Below is a small trained network, with its code and all its weights. Each question gives an input and a class and asks what happens when units are switched off, that is, made to give their printed mean instead of their output.

import numpy as np


def w(rows, s, z=0):
    codes = np.array(rows[::2]) - 128.0
    scale = np.full(codes.shape[1], s)
    scale[-1] = z or s
    return codes * scale


def f(y):
    return np.maximum(y, 0)


def log_softmax(a):
    a = a - a.max(-1, keepdims=True)
    return a - np.log(np.exp(a).sum(-1, keepdims=True))


def net(x, mask):
    res = np.array(x, float).reshape(1, 3) / 4 @ E
    y = f(res @ A[0][:, :-1].T + A[0][:, -1])
    res = res + np.where(mask, y, B[0][:, -1]) @ B[0][:, :-1]
    return log_softmax(res[-1] @ U[:, :-1].T + U[:, -1])


A, B = {}, {}
E = w([
[91,39,102,149,227],'x0',
[95,226,100,215,165],'x1',
[169,38,2,151,27],'x2',
],0.0084)
A[0] = w([
[99,128,128,150,182,158],'neuron 0',
[118,113,143,71,213,167],'neuron 1',
[132,75,91,115,169,146],'neuron 2',
[149,168,77,141,119,204],'neuron 3',
[96,72,115,188,145,47],'neuron 4',
[134,155,88,215,79,97],'neuron 5',
[160,72,158,121,71,163],'neuron 6',
[131,181,194,73,86,232],'neuron 7',
[128,116,145,175,209,46],'neuron 8',
[172,192,186,92,117,252],'neuron 9',
[143,199,116,247,241,155],'neuron 10',
[114,111,77,194,111,190],'neuron 11',
[163,118,109,100,87,174],'neuron 12',
[102,143,128,151,163,22],'neuron 13',
[130,159,77,164,100,120],'neuron 14',
[88,182,151,217,117,160],'neuron 15',
[163,144,91,36,37,199],'neuron 16',
[152,174,99,165,93,112],'neuron 17',
[194,121,93,101,89,113],'neuron 18',
[151,182,162,126,96,226],'neuron 19',
[113,115,149,122,143,187],'neuron 20',
[150,123,143,163,169,202],'neuron 21',
[130,122,131,175,158,249],'neuron 22',
[125,66,156,170,159,211],'neuron 23',
[198,98,78,158,101,125],'neuron 24',
[168,90,179,88,180,159],'neuron 25',
[72,85,18,106,171,162],'neuron 26',
[177,156,102,181,102,122],'neuron 27',
[198,96,103,155,63,120],'neuron 28',
[73,137,205,134,245,90],'neuron 29',
],0.013,0.0025)
B[0] = w([
[196,82,139,142,189,179],'neuron 0',
[128,113,133,148,172,198],'neuron 1',
[97,119,73,193,186,173],'neuron 2',
[76,84,63,80,119,159],'neuron 3',
[64,162,105,213,120,165],'neuron 4',
[134,77,96,65,211,170],'neuron 5',
[178,141,187,217,102,178],'neuron 6',
[36,214,139,175,75,204],'neuron 7',
[190,123,122,88,71,184],'neuron 8',
[79,225,142,224,123,203],'neuron 9',
[111,79,95,145,62,243],'neuron 10',
[103,82,79,124,104,174],'neuron 11',
[163,121,133,175,82,167],'neuron 12',
[151,103,175,154,73,156],'neuron 13',
[125,65,102,76,129,159],'neuron 14',
[117,131,68,156,29,191],'neuron 15',
[193,92,166,168,12,204],'neuron 16',
[131,85,73,120,148,159],'neuron 17',
[221,126,124,170,114,170],'neuron 18',
[19,154,105,192,23,181],'neuron 19',
[130,173,130,77,111,156],'neuron 20',
[148,64,128,68,111,165],'neuron 21',
[141,91,3,135,176,170],'neuron 22',
[67,76,81,121,207,177],'neuron 23',
[153,80,162,174,128,178],'neuron 24',
[99,79,148,48,246,186],'neuron 25',
[49,134,128,112,136,191],'neuron 26',
[114,64,151,19,135,157],'neuron 27',
[194,168,128,116,40,182],'neuron 28',
[183,87,168,108,156,250],'neuron 29',
],0.0056,0.014)
U = w([
[93,131,87,248,47,226],'0',
[119,139,170,119,163,5],'1',
[236,44,109,126,80,8],'2',
[30,29,2,61,207,228],'3',
],0.0098,0.0012)

Each question gives the input, the list of numbers given to net, and the class t.
The units are the neurons (one row each of A and B). Each row of codes is followed by its name. A weight is (code - 128) times the scale printed after its matrix; where a second scale follows, it is the last column's (A, B and U).
mask holds one flag per neuron, in row order. A switched-off neuron (its flag False) gives its mean, the last column of its row in B, instead of its output. The means were averaged over made-up inputs and are rounded, as every weight is.
A unit's drop is (log p(t) with every unit on - log p(t) with that unit switched off) / (log p(t) with every unit on - log p(t) with every unit switched off).
The circuit of an input: a set's keep is (log p(t) with only the set's units on - log p(t) with every unit switched off) / (log p(t) with every unit on - log p(t) with every unit switched off). Starting from the 12 units with the biggest drops (on a tie, the unit counted first), units are removed one at a time, each time the one whose removal leaves the highest keep (on an exact tie, the one counted first), for as long as the keep stays at least 0.8.
circuit, biggest first: the units of the circuit, biggest drop first
most important unit: the unit with the biggest drop
k most important neurons: the k neurons with the biggest drops, biggest first
drop when u is switched off: that unit's drop, to one decimal
input [5,-4,8], class 0: 2 most important neurons -> [neuron 4; neuron 26]
input [6,-5,7], class 0: circuit, biggest first -> [neuron 4; neuron 6]
input [-3,-5,0], class 0: circuit, biggest first -> [neuron 29; neuron 7]
input [-2,4,6], class 2: most important unit -> neuron 28
input [7,6,-7], class 2: circuit, biggest first -> [neuron 29; neuron 8]
input [5,7,-5], class 2: circuit, biggest first -> [neuron 29; neuron 8]
input [7,-6,6], class 0: circuit, biggest first -> [neuron 6; neuron 4]
input [6,6,-7], class 2: 3 most important neurons -> [neuron 29; neuron 8; neuron 13]
input [2,-2,-3], class 3: 2 most important neurons -> [neuron 16; neuron 6]
input [-3,-8,-7], class 1: 3 most important neurons -> [neuron 25; neuron 10; neuron 15]
input [-3,7,6], class 3: drop when neuron 5 is switched off -> 0.2
input [4,-5,7], class 0: drop when neuron 26 is switched off -> 0.5
input [-1,-5,-5], class 1: drop when neuron 19 is switched off -> 0.0
input [-2,8,0], class 3: most important unit -> neuron 5
